Below are the code and all the weights of a small trained network. Each question names an input and a class and asks about switching units off, where a switched-off unit gives its printed mean instead of its output.

import numpy as np


def w(rows, s, z=0):
    codes = np.array(rows[::2]) - 128.0
    scale = np.full(codes.shape[1], s)
    scale[-1] = z or s
    return codes * scale


def f(y):
    return y / 2 * (1 + np.tanh(0.7978845608 * (y + 0.044715 * y**3)))


def log_softmax(a):
    a = a - a.max(-1, keepdims=True)
    return a - np.log(np.exp(a).sum(-1, keepdims=True))


def net(x, mask):
    res = np.array(x, float).reshape(1, 8) / 4 @ E
    y = f(res @ A[0][:, :-1].T + A[0][:, -1])
    res = res + np.where(mask, y, B[0][:, -1]) @ B[0][:, :-1]
    return log_softmax(res[-1] @ U[:, :-1].T + U[:, -1])


A, B = {}, {}
E = w([
[208,199,216],'x0',
[128,128,129],'x1',
[129,129,128],'x2',
[128,129,128],'x3',
[129,127,129],'x4',
[126,129,128],'x5',
[225,133,61],'x6',
[185,1,180],'x7',
],0.013)
A[0] = w([
[101,248,114,172],'n1',
[85,48,61,176],'n2',
[150,206,191,138],'n3',
[63,107,47,207],'n4',
[176,127,183,143],'n5',
[27,124,226,253],'n6',
[187,110,181,113],'n7',
[206,157,117,144],'n8',
[202,127,61,195],'n9',
[55,195,108,168],'n10',
[52,90,148,147],'n11',
[142,205,82,120],'n12',
[58,179,73,198],'n13',
[90,167,185,93],'n14',
[90,233,87,230],'n15',
[206,167,188,44],'n16',
],0.013,0.011)
B[0] = w([
[159,185,159,211],'n1',
[179,82,41,221],'n2',
[171,117,146,181],'n3',
[87,126,18,225],'n4',
[98,150,160,170],'n5',
[116,79,210,250],'n6',
[96,144,159,168],'n7',
[72,99,124,171],'n8',
[130,177,77,192],'n9',
[47,197,157,203],'n10',
[135,60,119,191],'n11',
[165,187,102,170],'n12',
[57,159,127,214],'n13',
[135,140,166,154],'n14',
[138,252,132,229],'n15',
[95,87,102,166],'n16',
],0.015,0.02)
U = w([
[20,154,121,254],'0',
[134,17,121,59],'1',
[158,190,206,21],'2',
[159,97,200,98],'3',
[121,186,67,27],'4',
[246,113,75,209],'5',
[248,207,127,143],'6',
],0.012,0.0094)

Each question gives the input, the list of numbers given to net, and the class t.
The units are the neurons (one row each of A and B). Each row of codes is followed by its name. A weight is (code - 128) times the scale printed after its matrix; where a second scale follows, it is the last column's (A, B and U).
mask holds one flag per neuron, in row order. A switched-off neuron (its flag False) gives its mean, the last column of its row in B, instead of its output. The means were averaged over made-up inputs and are rounded, as every weight is.
A unit's drop is (log p(t) with every unit on - log p(t) with that unit switched off) / (log p(t) with every unit on - log p(t) with every unit switched off).
The circuit of an input: a set's keep is (log p(t) with only the set's units on - log p(t) with every unit switched off) / (log p(t) with every unit on - log p(t) with every unit switched off). Starting from the 12 units with the biggest drops (on a tie, the unit counted first), units are removed one at a time, each time the one whose removal leaves the highest keep (on an exact tie, the one counted first), for as long as the keep stays at least 0.8.
units of the circuit, in order: the units of the circuit, biggest drop first
unit that matters most: the unit with the biggest drop
k most important neurons: the k neurons with the biggest drops, biggest first
drop of u: that unit's drop, to one decimal
input [3,0,-7,-4,0,0,5,-2], class 6: unit that matters most	n4
input [5,-4,8,-8,6,-8,0,6], class 3: units of the circuit, in order	n4; n15
input [-4,3,4,-8,1,-2,0,8], class 1: 2 most important neurons	n15; n1
input [4,8,8,8,4,8,1,-3], class 6: 2 most important neurons	n6; n12
input [0,-3,-1,5,3,-6,1,8], class 5: 2 most important neurons	n6; n10
input [0,6,-3,3,0,-1,4,7], class 5: 4 most important neurons	n10; n13; n6; n15
input [1,7,4,6,3,7,7,4], class 0: 4 most important neurons	n8; n2; n15; n7
input [-8,7,2,-3,6,7,1,3], class 5: 2 most important neurons	n2; n6
input [-5,8,4,-5,5,7,1,-7], class 4: 4 most important neurons	n15; n12; n6; n1
input [3,-1,-1,1,-5,-2,0,-5], class 2: 2 most important neurons	n2; n10
input [3,0,-1,-2,-6,5,8,5], class 0: 2 most important neurons	n8; n2
input [-1,2,-8,0,-7,-2,5,1], class 5: 3 most important neurons	n10; n13; n15
input [2,-4,2,-2,3,3,-4,7], class 3: 2 most important neurons	n4; n2
input [8,4,7,3,5,-7,7,3], class 0: units of the circuit, in order	n8
input [5,5,7,-4,-3,7,4,-3], class 6: drop of n7	0.0
input [2,8,6,6,8,3,-1,0], class 2: drop of n2	0.2
input [-1,-3,-5,-1,5,-1,3,-8], class 4: drop of n12	0.2
